Each row is followed by its class.
[-204  221  191  347  -76    1  171  198 -209 -228  -54   27 -128 -305
  182  401  170 -167 -213   98   22 -213  233 -139  406  212  -58  133
 -228 -278 -233  616  197 -322 -264   89] -> Z_358
[ 388   36 -222  241  181 -136  226  167   78   98    5 -167  141  358
  207   -7   60  310 -142 -273  146  289  -48 -194  -50   -1   78   68
  -60  325  114  198   10  -51  379 -260] -> Z_103
[-122  204  -77   53   52  173 -141  386  110  206 -125  305  199 -294
    1  -40  158  125   41 -159 -170  331 -439  -13   23   61  189   17
  -79  138  -54   16 -325   -9  -29 -119] -> Z_25
[ -34 -157 -254  119  244 -462   -6 -271  355  126 -411  -66   37   76
  356  118 -224  113   84   20  136  187  -21 -231 -353   45  294 -548
 -131 -122  241   56 -425  300  241  -50] -> Z_135
[ 258  252 -417   45   81  -67   43   39   73   99   31   61  -47  323
  329   88  234   99   61 -197  -37  115  -65  -97  261   83  220 -201
  -61  191  146 -117  -11 -312  320   63] -> Z_103
[  77 -137  -34 -191  -40  165 -494  310 -177  -32  441  123   61   79
   52   97  280  -84   87  -94 -295   34 -194   55   64   33   -4  181
   -3  -62 -139  -56  357  -44   31  155] -> Z_195
[-302 -209 -136 -177 -466   73   21  205   57  -28  420  672  100 -378
  272  275 -106  413 -126  -14 -328 -110 -286  -24   38  303   97 -424
 -345 -555 -215  235  -87   42 -252 -262] -> Z_405
[-183  414 -192 -183  134  120  240  411  152  142 -167  632  167 -221
 -296 -588   94 -141  118  283 -276 -127 -570  165  161 -296  427   17
  -18   74  117   48 -438  331 -102  454] -> Z_25
[ 191  -17 -312  294 -203 -196 -245  477  110 -101  -91   81 -178  283
 -138 -129   94  336   51  -17  -93   70 -276 -207   81  151   78 -416
  139  212 -331 -498  232 -140   18  278] -> Z_720
[ 204  427   88  139   55  261   -1  -62  385  189 -400 -101  390  231
 -134 -567   42  -40  250  242  284  127 -520  -56 -194 -548  270  -39
 -166  399  522    0 -600  330 -217 -166] -> Z_358
[-254 -304  121  -74 -367 -436 -412   41 -160 -140 -191 -361 -241 -192
  107  490 -173 -262  232 -147   -7   95   77 -100 -119  175    4   85
   17  193   72 -129 -192   76  186  246] -> Z_405
[-195  -26 -101  472 -272 -103  -66  664  154  103 -185  480  228  135
   81  168   84  210  -36 -123 -154  -76   22   20   56  341 -151 -314
 -149 -151  -23  443 -100 -249 -374 -129] -> Z_860
[-334  -91   65 -169 -355 -145  -22  197 -494 -254 -112  199 -391 -490
   98  439    5 -456   17  148 -124 -251  129  119  199  -83   -8  334
   66 -101 -191   51  -52   99  193  492] -> Z_720
[  57  168  150  162   10  -49  317  122  319  125 -735  152 -187   60
  -19 -233   20 -334 -301  -19  163   48 -183  -63  324   41  184  -62
 -106    2  -98  688 -350   47 -273 -292] -> Z_195
[-287  178 -135  248  197 -204  123  -49 -260 -218  293  -70  -77 -252
  118  251  331   14   -6 -105  -90    5   68  -52  114  418  341  126
 -326  185 -316   95  -48  -26  -55  471] -> Z_405
[  84   78  -21  -83 -381  -56  280  -20  -70  -84  222 -177 -221  472
  131  -22 -169  -69   71  -65  -24 -330  467   59   52  322 -347  -89
  171  -25    9 -251  211 -342  201   30] -> Z_853
[ 248 -134  -64    4  788  -88  453 -811 -162   -7  -39 -282 -101  177
  -92 -179 -222 -335  -61  196  244 -191  188  -63  191   41  -13  328
   23   36   -4  384   85  -67  228   23] -> Z_370
[ -69 -241 -202 -128  -78  -97 -153   72  134  134   46  -63   81  301
 -164  110 -156 -111  157 -221 -178   26  120 -155 -109  207  -52  -55
   72   63  101 -247   23  -56  251   70] -> Z_860
[ -23  -30  174  -44   32   53 -229  116   31 -189 -155 -309   74  -16
  -41  383  -68    0  -28  -63   85  353  -91 -310  -73    5   45  125
 -118  112   34  -13  119   12  105 -164] -> Z_25
[-188  157  436  -30  409  167  -48 -171   46   30 -542   23 -239 -317
  -26 -160 -118   15  -75   73  300  145 -381  -11   28 -142  195  127
  -30   31 -169  329 -438   50   40 -160] -> Z_135
[ 337 -193 -115  400  465 -502 -115 -210 -119 -107  -89   39  314 -438
  232  -38  -49  301  -23   27  378  280   87 -399 -169 -375   53  244
 -171  156  170  100 -156 -148  195    6] -> Z_732
[  75  180   62  299    5 -281 -277  592 -162 -143  234  -85 -204  -36
  389  482  421  -50  -40 -219  -86  103  194 -208  258  192   62  -20
 -169 -179  -90  429  295 -360   64  218] -> Z_367
[ 135  -75  185  -78  240  -30  -42 -242 -226   26  164  -97 -359 -246
   29  179  144  198   -7   -1  325   16  295  -32  113 -129 -237  -22
  112 -173   83 -177  246  -99   38  196] -> Z_860
[  43  -64 -191  300  -76 -140 -278   22  -17  -83  -13 -432  -36  441
   80  622 -123  348   90   31  115   63  -22 -183 -206  -37 -175 -338
  -66   33  -53 -155  257 -229   14 -241] -> Z_720
[ -94   60   77  105  -25  186  103   55  209   84 -502   -2    5  -95
 -147  -44 -294   88   18  296  171   91 -433 -237   30 -150  112 -136
  -61  -98   50  157 -294  283  109   32] -> Z_853
[ 448  -95 -278  365  -19 -253  -12  -12  -76  -51  -58 -154   29  107
  132  116   58  -31  -91   20  -39  210  109 -130  -67   16  -68 -132
  138   80 -196  -11  254 -127 -153 -291] -> Z_720
[-290 -194 -112  107 -398 -184  -60  345  -99  106  -74  427   71 -273
  339  122 -136  -36  -80  -25 -142  145  -77   -8 -111  228  -24 -145
  -73 -226  -82  185 -129   17   74  172] -> Z_860
[-301   59  376  -59  -35  530  156    5  140  113 -814  297 -405 -303
 -186 -106  270 -399 -229  131   48 -347 -226    4  558   45  153    6
   83 -237 -151  576 -296  260  -95  -23] -> Z_195
[-244   31  266   87 -263 -409   40  -40 -102  -93 -425   45 -338 -401
  208  269 -313  -42   29  -91  253  234  159  -61  -21  214 -247  -65
 -117   74  -15 -248 -431 -194  175   59] -> Z_370
[ -93  228  109   68  -97 -237   -2  339    7 -101 -128 -230   -2  333
 -110  185  165  -23  -72 -225 -117   -6  129   44  -90   31   47  146
  128  247 -160  183   22 -104 -157  -72] -> Z_732
[-150 -184 -391   30 -133 -425  -50  295 -130  -28  559  181  249 -312
  150  187  105  276 -159 -252 -444  -76   80  -97  123  430  150  -24
   -9 -153 -277  157  334 -220   27  172] -> Z_370
[ -58   76   66 -160   16 -274 -148  100  -82 -143  -45   42   76 -576
   96  187  -22 -118   78   26 -133  360  -30  -31   -6   -2  242  139
  -24  -88  116 -114 -175  225  -13  266] -> Z_853
[-195  139  -65   64 -319 -299   87  387  -33   53   -6   99  102  -47
  290   59   45 -115 -278 -286 -233  127   69  214   72  185   71   82
    3  -56 -166  178   -6 -114   34  -13] -> Z_135
[ 139 -208 -231  335 -268 -251 -452  461  -11 -325 -286   18  193 -682
 -198  189   72  -43   98  -16 -310  449 -399 -235  321  112  587   -7
 -244  -25  -93 -336 -147  448 -106  176] -> Z_732
[ -27  126   43 -118 -298   85   56  201  -60   40 -268  239   86 -116
 -139 -160   30  -90   24  195  -35 -150 -279   53   27 -450  -78  138
  135  162  173 -126 -199  227   96  224] -> Z_195
[ 168   29  -74  186  -66  -49  -36   65  -72   -1 -187 -114 -112  139
   70  -48  -59    6  -23  -16   50  279  -77  145   10   -4   -2  -32
  128    7  -94  -80   65 -108   16 -197] -> Z_405
[  37   60 -130   92   74 -181   31  238  -62  290   23  180  134  -30
  -36 -268   12  406  -89   43  100  187 -241  120 -332 -449   43   89
  218  237  -23  129  -54   66  131   62] -> Z_103
[  16 -151 -212 -168  139 -386  -22 -253  -92  118 -359  103 -393   15
   70 -283 -109 -306   38  -16  -52  148  -30  187   -3    8  118  -52
  338  131 -225 -412  -95  -36  221  260] -> Z_732
[  -3 -200  107 -313  -59  -97  -18 -243   57  157  380   11   11  201
  -48   17 -286 -215  -19 -234 -179   14  281   46  -34  296 -376   90
   84 -184   39  -66  128 -276   67 -110] -> Z_405
[ 244 -110 -316  134 -371 -131 -130  265 -269 -293  381   10  393 -229
   55  458  279   93  -12  -60 -456   81  231  107  125  -20   64    4
   34 -140  122 -323  422   55 -116 -190] -> Z_367
[ 177  -18 -236  212  180  140 -171  574  -67 -235  264  182  339 -321
 -303  152  428  207   71 -127 -315 -147  167 -263  447  197  205  243
   45  -38   39  188  385 -193  -29  127] -> Z_25
[-111  141   -7   52 -316    3  -25  140 -203  -73  -54  312    8 -319
   19  123  191   75  126  268    2  -67 -159  211   13 -193   88 -120
  -85   19  137   -5 -154  232 -278  246] -> Z_195
[-133  -10  178   73 -412  443   23 -153   30 -161 -240  123 -278  494
  147 -100   64 -779   -2  148 -155 -537  478  159  465  546 -373 -133
   53 -393 -123 -128  267 -337 -108   95] -> Z_358
[  93  195   -5   18  222  188   51 -274  114  218  145  -39   75 -103
 -311 -583  193  193  218  176  297 -245  206  150   22 -325  -63   -3
  233   92  390 -424  -29   37   15  357] -> Z_367
[ -54  202  202    3  153  110   -6   82  156   85   57  511   77 -202
   16 -271  185  353 -174  -22   47 -126   -4  191  182  -74  -62 -115
  -30 -413  -30  112 -133 -116 -348  -59] -> Z_732
[-284    1  427   41   36 -100 -184  122  246  -89 -205  236  123 -442
  140  176 -207  -15   45  151  113    5   46 -186 -225   19 -195 -116
 -277 -310   82  333 -362  114 -342  -51] -> Z_135
[-371  -63   38  -12 -113 -131 -269  110   95    7 -574   90 -364 -216
  161  315   -7  -49  196   32  308   77  -86 -106   16 -142  150 -183
 -216  -22  120 -166 -442  142  273  222] -> Z_370
[-103   62   11  125   95 -602 -155   80 -106   22 -142  178 -255 -208
  420  116  114  129 -165 -308   15  268  113   48   13  214  206 -120
   37 -136 -223   99 -218 -258  133  180] -> Z_732
[  41   39 -251   41   21   43   93  262 -344   68  306  422  489 -777
 -245   91  156  603  169   90 -135  226 -301  -40 -124 -596  218  292
  -68  211  366 -261 -182  293  324   96] -> Z_853
[ 197  -27 -248   71 -105 -167  126   96   43  -93 -297  -16 -234  221
  104   85 -178 -239   89  194 -151   88  -35   26  144  201  -50 -305
  104 -122 -116 -284   94   78  -22   96] -> Z_853
[ 235   78 -136   60  373  136  295  -81 -112  103    6 -310 -205  350
  293 -116  147 -591  153 -182 -147  439   60  -24  -77  500   14   85
  -53  433  142   -6  152    4  425 -142] -> Z_720
[-181  207  269  -87  137  -61   91  -95  312  203 -692   78  -85  129
  200 -396    2 -301 -134  -82  202   -2 -206  150   30  -48   96   42
   57  142   46  386 -560   36 -177 -137] -> Z_732
[ -77  -18 -375    7 -556 -185  100  322  -69   38   21  167 -231  199
   18  -42 -176  -12  184  193 -126 -197    7  222  -58   89   56 -373
  184  -61   -4 -101   70   35    0  239] -> Z_720
[ 104  -41  -48   11 -121  -82  178 -181  -32  -34  217   36  109 -252
   41   56    2 -156  -68   22   14 -147  424 -151  191  117 -171  171
   -1 -155    1  -32   95 -102  -37  206] -> Z_853
[ 226  208  -75  123  220  -91  195  133   62   76 -111  427  109  -60
  209 -181  244 -155  -74   66  -94  233  -71   86  -18  -42   12  -42
  -35   20  -98  296  -88   -4 -435 -133] -> Z_732
[ 164  174   72   99   63  219   46  -63  131  -48 -660  -11    0 -122
  151 -202  -55 -125   78  248  445  228 -384 -205   50 -319  181  131
  -45  267  134   73 -388  176   45   10] -> Z_358
[ -30 -115  -37  313  -24 -216 -123  -37   44   98  -82   16  150  -50
  141  184   22  -62   17   87  -21 -126   93   70  -82   69  -49 -209
 -126 -217   47  329 -201   72 -371 -166] -> Z_25
[ 177 -116  -92    7  191 -167  159 -185  208  -10  146  255  258 -440
   -4  410   -5  206 -284 -311 -150  172  189 -503  287  273  279  -35
 -229 -429  -29  442 -107 -121    1 -372] -> Z_358
[  34   89  -53   78  150 -511  110 -132   81  -37 -466 -291 -174  195
  381 -222 -127  -25  -84 -133  246  369   69  -98 -297  259  292  -53
  233  437  -41   82 -229  -12  341  184] -> Z_103
[ 104  271  136  127 -264  -24 -214  135  100  -41 -113  174  186 -373
  -16   -3   33  269   37   34   63   58 -280 -195  233 -260  -21 -170
 -134   23  210 -314 -252 -104  -69  116] -> Z_135
[  94   41  -67  229  210   88  103 -473 -150   38 -121 -439  -94  110
  -93 -151 -172 -195   60  327  161  -91 -175  -54   45 -141   15  -47
  -34  -11  -15 -194  -13  161  101  210] -> Z_860
[-115    9 -240  -29 -356 -153   38  341   -6  148  -93  394  -88 -102
   16   64   81   -8   -3   93 -254 -282 -145  264  226  -86  -74 -202
  216 -178  -90  133  -28  -23 -313  160] -> Z_405
[ -61   53  172   36 -788  129 -132  434   78 -124 -190  517   85  -40
  -27    6  -90 -268  -61   75 -270 -139  200  217  225  186 -366  -92
  142 -463 -127 -165  -33  -90 -378   40] -> Z_732
[ -66  157  224  -45  428  153  388 -333  357  422 -707  -50 -396  899
  -87 -405  135 -364  -61 -275   63   82 -138  212   52  310  -10 -299
   60  310  155  -37 -454  170  353 -253] -> Z_370
[ -70  -99 -258  142  -47   27 -100  212  105   94  229  100  193  -70
 -127  211   48  476  120  -91 -137 -141 -197  -29   98   17  107 -259
 -231  -81   89 -123  -46   99   10  -84] -> Z_135
[  91   41 -187 -218  172  232  -52  -37   53  258  618  170  327  146
   61  276  346  102   19 -348 -322  123   -6  -32  -38   92   89   91
 -141  -54   46  102   89  -78  -10 -302] -> Z_358
[  46   72  -22    8  245  178  115 -381  -91  -30   71 -584  -23  240
   14  -42   11 -142  102  147  263   77  -87 -127    1  -85  213  171
 -200  371  291    0  150  183  345  183] -> Z_103
[-130   53  -35   51   90  -94    4   48  -47   82 -160   41 -267 -323
  228 -371  159 -170 -122  -51   -3  -76   27  -21  282  173   46   97
  160   25 -291 -109   62 -255  151  322] -> Z_853
[ -60   69  170  445  -59  -20 -232  190   36 -104 -320 -287 -243  445
  484 -235  167 -144  -95  -66  315  289  -70   -2  -57  424   84 -106
 -133  201 -281  109  151 -196  -34   97] -> Z_358
[ 220 -196 -146 -214  118   32 -151  -61  114  153  144 -385   57  336
 -232  195  -29 -174  151 -252 -181  355    4 -197 -199   56  137   27
   82  225  232  -88  190  129  302 -335] -> Z_720
[ 169   71   47  154  866 -180  271 -376  224   27 -863 -197 -714  547
    2 -287  -76  168 -105 -228  732  255 -241 -239   94  115  213   58
   85  553 -439   -3 -511 -150  474  120] -> Z_405
[ 183  -94 -192    3   82 -174   -2  -55  -84   18   15  -76   26 -248
  -56   49 -120   30  125  130  -34  139  -92 -181   12 -140   90   21
   63   46   71 -136   43   67  148  113] -> Z_853
[  61  165  190 -267 -383  172  273 -254  374  257 -333  211  -22  538
 -168 -184  -52  -74 -112 -140   99 -260  218  135  165 -157 -371 -228
  248  -61  387 -203 -259 -150   -9 -265] -> Z_405
[ 235  104   64 -175   47   75  -22  -80  157 -258 -186  112  268 -556
 -183   42  -59 -303   46  172 -106   53  201   51  149 -249  -29  231
   47 -230   51 -240 -140  219 -499 -247] -> Z_135
[  85  -44   -6  -75  309  185  -21   -4  142  292  197  352  287 -337
 -182 -108  172    5  -44 -162 -163   73  -75  -20  216  -10   74  116
 -131 -219  201  172 -191  101  -52 -152] -> Z_25
[ 265  -80  -68  103  290   78 -130 -156  -37 -160  235   77  312 -265
 -297 -150   30  290  -52   52   53  -86  -65 -163  285 -203   35  265
  -19  -43  -37 -267  126 -115   34   84] -> Z_367
[ 228  259 -374   12  152  279  203   40   49  -13  336    0  437  -38
 -309 -566   52  127  199  228 -156   26 -364  -67   10 -143  430   71
  -77  199  224 -342  -44  357  153  269] -> Z_25
[ 142   96  116  202 -209  -81   -5  122  198  124 -201  221   83 -115
  107 -168  -58   47  -94  -24   63  241   61 -102   42   82 -140 -193
    8 -175   57  -47 -152 -126  -90  -89] -> Z_853
[ 473  107 -303  100  100 -330  154  323  157   47  132  -88  118  290
   86   69  213 -189   30 -164 -234  488 -141 -197 -202  138  427 -131
 -189  230    2  471   -5  282 -199 -269] -> Z_195
